Below is a small trained network, with its code and all its weights. Each question gives an input and a target symbol and asks what happens when units are switched off, that is, made to give their printed mean instead of their output.

import numpy as np


def w(rows, s, z=0):
    codes = np.array(rows[::2]) - 128.0
    scale = np.full(codes.shape[1], s)
    scale[-1] = z or s
    return codes * scale


def norm(h):
    return h / np.sqrt((h * h).mean(-1, keepdims=True) + 1e-5)


def f(y):
    return y / 2 * (1 + np.tanh(0.7978845608 * (y + 0.044715 * y**3)))


def softmax(a):
    e = np.exp(a - a.max(-1, keepdims=True))
    return e / e.sum(-1, keepdims=True)


def log_softmax(a):
    a = a - a.max(-1, keepdims=True)
    return a - np.log(np.exp(a).sum(-1, keepdims=True))


def net(x, mask):
    ids = ['αγζτφω'.index(c) for c in x.split()]
    T = len(ids)
    res = E[ids] + P[:T]
    u = 0
    for l in range(2):
        q, k, v = (norm(res) @ M[l].T for M in (Q, K, V))
        z = softmax(np.where(np.tri(T) > 0, q @ k.T / 4**0.5, -1e9)) @ v
        res = res + np.where(mask[u], z, O[l][:, -1]) @ O[l][:, :-1]
        u += 1
        y = f(norm(res) @ A[l][:, :-1].T + A[l][:, -1])
        res = res + np.where(mask[u : u + 4], y, B[l][:, -1]) @ B[l][:, :-1]
        u += 4
    return log_softmax(norm(res)[-1] @ U[:, :-1].T + U[:, -1])


Q, K, V, O, A, B = {}, {}, {}, {}, {}, {}
E = w([
[91,140,141,149,182,39,61,178,170,114,186,196],'α',
[10,153,173,107,112,153,209,94,132,72,203,206],'γ',
[151,111,163,22,64,122,226,121,84,125,168,122],'ζ',
[52,111,102,154,68,128,98,88,53,127,224,99],'τ',
[84,121,190,87,143,160,134,151,151,187,51,94],'φ',
[186,232,177,56,115,176,169,66,126,135,27,62],'ω',
],0.014)
P = w([
[147,93,97,116,193,75,175,57,148,138,164,176],'0',
[110,149,153,75,134,74,164,67,122,124,166,6],'1',
[138,67,141,162,49,93,215,166,85,203,74,177],'2',
[150,119,106,167,202,162,140,106,20,104,177,164],'3',
[108,179,130,99,130,88,89,85,165,124,137,49],'4',
[101,108,134,165,59,84,168,189,59,149,39,177],'5',
[158,124,146,166,179,174,131,133,56,104,159,139],'6',
[92,146,156,78,140,154,95,121,161,98,115,56],'7',
[135,81,175,149,47,114,162,195,30,115,69,192],'8',
[157,108,170,169,166,189,128,155,78,58,164,150],'9',
[110,135,171,77,137,182,85,141,149,40,120,71],'10',
[157,69,203,174,25,106,120,239,77,94,48,163],'11',
],0.014)
Q[0] = w([
[135,124,230,84,110,247,86,160,39,79,142,129],'L0H1',
[141,107,192,65,173,140,76,134,177,116,190,139],'L0H1',
[191,97,133,213,115,139,157,200,33,168,67,221],'L0H1',
[109,27,110,184,44,155,151,255,124,167,199,211],'L0H1',
],0.0083)
K[0] = w([
[153,74,187,105,127,220,142,148,147,29,123,105],'L0H1',
[100,54,171,133,196,105,238,118,150,112,138,136],'L0H1',
[146,156,148,143,48,138,2,253,86,43,133,135],'L0H1',
[102,49,100,161,46,92,26,182,131,57,199,136],'L0H1',
],0.0091)
V[0] = w([
[151,130,156,187,81,144,191,19,116,95,68,121],'L0H1',
[102,103,68,92,10,154,99,160,2,114,188,63],'L0H1',
[197,70,187,101,156,74,204,188,100,71,137,95],'L0H1',
[48,166,181,80,83,82,118,141,45,170,3,146],'L0H1',
],0.0057)
O[0] = w([
[173,149,68,148,118,218,197,192,255,154,84,49,190],'L0H1',
[133,43,151,154,104,125,146,69,190,100,55,103,85],'L0H1',
[213,221,116,110,34,132,55,70,87,223,112,99,253],'L0H1',
[75,122,191,193,78,203,137,83,188,139,131,221,233],'L0H1',
],0.0072,0.004)
A[0] = w([
[139,164,134,98,216,142,63,94,93,138,178,128,74],'L0N1',
[192,182,85,158,178,186,156,165,112,147,139,93,9],'L0N2',
[134,38,120,191,85,78,84,209,92,165,117,180,89],'L0N3',
[172,160,158,149,122,109,152,175,93,185,71,255,13],'L0N4',
],0.0097,0.0016)
B[0] = w([
[107,86,145,149,101,216,180,109,167,149,73,129,205],'L0N1',
[98,111,79,184,120,68,115,167,146,91,190,210,186],'L0N2',
[133,78,165,55,106,76,53,159,190,71,179,192,235],'L0N3',
[157,162,175,176,153,65,178,156,98,97,150,7,255],'L0N4',
],0.014,0.0066)
Q[1] = w([
[95,225,53,30,147,198,37,73,216,159,170,65],'L1H1',
[137,140,78,147,176,201,30,42,134,126,139,86],'L1H1',
[132,89,113,145,184,103,125,117,55,148,91,143],'L1H1',
[218,39,175,170,154,95,27,62,85,120,198,255],'L1H1',
],0.0078)
K[1] = w([
[57,102,77,66,188,27,209,66,164,235,183,114],'L1H1',
[101,2,117,138,183,157,118,67,125,231,233,69],'L1H1',
[87,147,133,115,65,149,106,130,142,123,131,62],'L1H1',
[102,108,181,114,70,149,58,147,37,82,176,115],'L1H1',
],0.0088)
V[1] = w([
[123,191,114,66,77,243,107,101,156,99,106,74],'L1H1',
[176,152,202,110,3,96,158,180,163,177,125,180],'L1H1',
[142,123,78,160,101,133,143,106,158,57,210,66],'L1H1',
[108,43,142,165,86,60,116,40,73,186,136,94],'L1H1',
],0.0067)
O[1] = w([
[118,182,166,175,121,176,207,111,57,176,76,77,2],'L1H1',
[122,161,19,104,191,225,124,67,150,122,134,150,236],'L1H1',
[139,239,62,146,128,73,68,250,81,176,123,105,185],'L1H1',
[108,102,181,33,106,138,26,189,131,76,223,125,127],'L1H1',
],0.011,0.0055)
A[1] = w([
[132,10,140,97,122,134,99,67,187,143,100,189,20],'L1N1',
[144,130,127,88,136,192,143,101,113,180,136,164,178],'L1N2',
[178,149,65,53,156,172,29,67,62,171,96,135,14],'L1N3',
[131,158,174,214,121,107,171,144,62,145,23,30,2],'L1N4',
],0.014,0.0055)
B[1] = w([
[4,111,78,117,53,105,128,117,196,109,103,77,253],'L1N1',
[105,81,171,150,141,140,86,87,114,205,142,187,192],'L1N2',
[184,156,125,126,155,167,57,125,125,64,88,12,182],'L1N3',
[198,137,180,172,57,99,195,132,80,117,40,101,255],'L1N4',
],0.02,0.0078)
U = w([
[133,143,199,86,92,31,64,163,63,103,196,174,3],'α',
[173,136,14,199,113,153,161,171,141,140,188,158,151],'γ',
[150,46,172,136,108,167,123,61,118,225,162,225,241],'ζ',
[79,3,70,120,44,125,135,50,179,67,93,123,10],'τ',
[190,91,137,140,198,198,86,58,157,84,136,43,143],'φ',
[168,95,182,210,41,102,174,94,77,103,56,140,171],'ω',
],0.0056,0.00072)

Each question gives the input, a string of symbols that net reads in full, and the target symbol t.
The units are the heads (4 rows each of Q, K, V and O) and the neurons (one row each of A and B). Each row of codes is followed by its name. A weight is (code - 128) times the scale printed after its matrix; where a second scale follows, it is the last column's (O, A, B and U).
mask holds one flag per unit, layer by layer, with each layer's heads first. A switched-off unit (its flag False) gives its mean, the last column of its rows in O or B, instead of its output. The means were averaged over made-up inputs and are rounded, as every weight is.
A unit's drop is (log p(t) with every unit on - log p(t) with that unit switched off) / (log p(t) with every unit on - log p(t) with every unit switched off).
The circuit of an input: a set's keep is (log p(t) with only the set's units on - log p(t) with every unit switched off) / (log p(t) with every unit on - log p(t) with every unit switched off). Starting from all 10 units, units are removed one at a time, each time the one whose removal leaves the highest keep (on an exact tie, the one counted first), for as long as the keep stays at least 0.8.
units of the circuit, in order: the units of the circuit, biggest drop first
most important unit: the unit with the biggest drop
k most important neurons: the k neurons with the biggest drops, biggest first
k most important neurons of layer l: the k neurons of layer l with the biggest drops, biggest first
drop when u is switched off: that unit's drop, to one decimal
input γ γ ζ α ω α ω α, target ω: 2 most important neurons of layer 0	L0N3, L0N2
input ζ γ φ, target φ: 2 most important neurons	L0N4, L0N3
input ζ ζ α α φ α τ α ζ ζ α, target φ: most important unit	L1N3
input ω ω α α γ, target γ: units of the circuit, in order	L0H1, L0N2, L1H1
input ω α φ α ω ζ φ ζ α τ φ, target γ: units of the circuit, in order	L0H1, L0N2, L1H1
input φ γ ω γ ω, target ζ: units of the circuit, in order	L0N1, L0H1, L0N4, L1N2
input ζ α α γ ζ φ α ω ω ω α, target φ: units of the circuit, in order	L1N3, L0H1, L0N3, L0N4
input γ ζ α φ τ α ζ φ, target ω: units of the circuit, in order	L1H1, L0H1, L0N3, L1N4
input ζ ω α φ φ γ, target α: 4 most important neurons	L0N3, L0N4, L0N1, L1N4
input γ ω α α ω φ α ω ω ω ζ, target ω: units of the circuit, in order	L1H1, L0N3, L1N4
input α ζ α ζ α ω α α γ τ τ φ, target τ: 2 most important neurons	L0N3, L1N1
input γ φ γ α ω τ α φ ζ α γ, target ω: 3 most important neurons	L0N3, L0N2, L1N1
input α ω φ α α ζ φ α φ α ζ α, target α: 3 most important neurons of layer 0	L0N3, L0N4, L0N1
input α α γ ζ ζ φ, target α: 2 most important neurons	L0N4, L0N3
input τ ζ γ ω ω α τ τ ζ, target τ: 2 most important neurons	L0N3, L1N1
input φ τ ζ ω α ω ω ω, target ζ: 3 most important neurons of layer 0	L0N1, L0N4, L0N3
input τ τ ω ω ω, target α: units of the circuit, in order	L1H1
input φ γ α φ α τ ω φ, target ζ: 2 most important neurons of layer 0	L0N4, L0N1
input ζ α τ ζ τ α ζ φ ζ, target α: 2 most important neurons of layer 0	L0N4, L0N1
input α ω ζ ζ, target φ: drop when L0H1 is switched off	0.6
input ω γ ζ γ ω τ γ α α α ζ, target γ: drop when L1N4 is switched off	0.1
input φ α φ ω ζ ω γ γ φ α, target τ: drop when L0N1 is switched off	2.5
input α φ ω γ, target ζ: most important neuron	L1N2
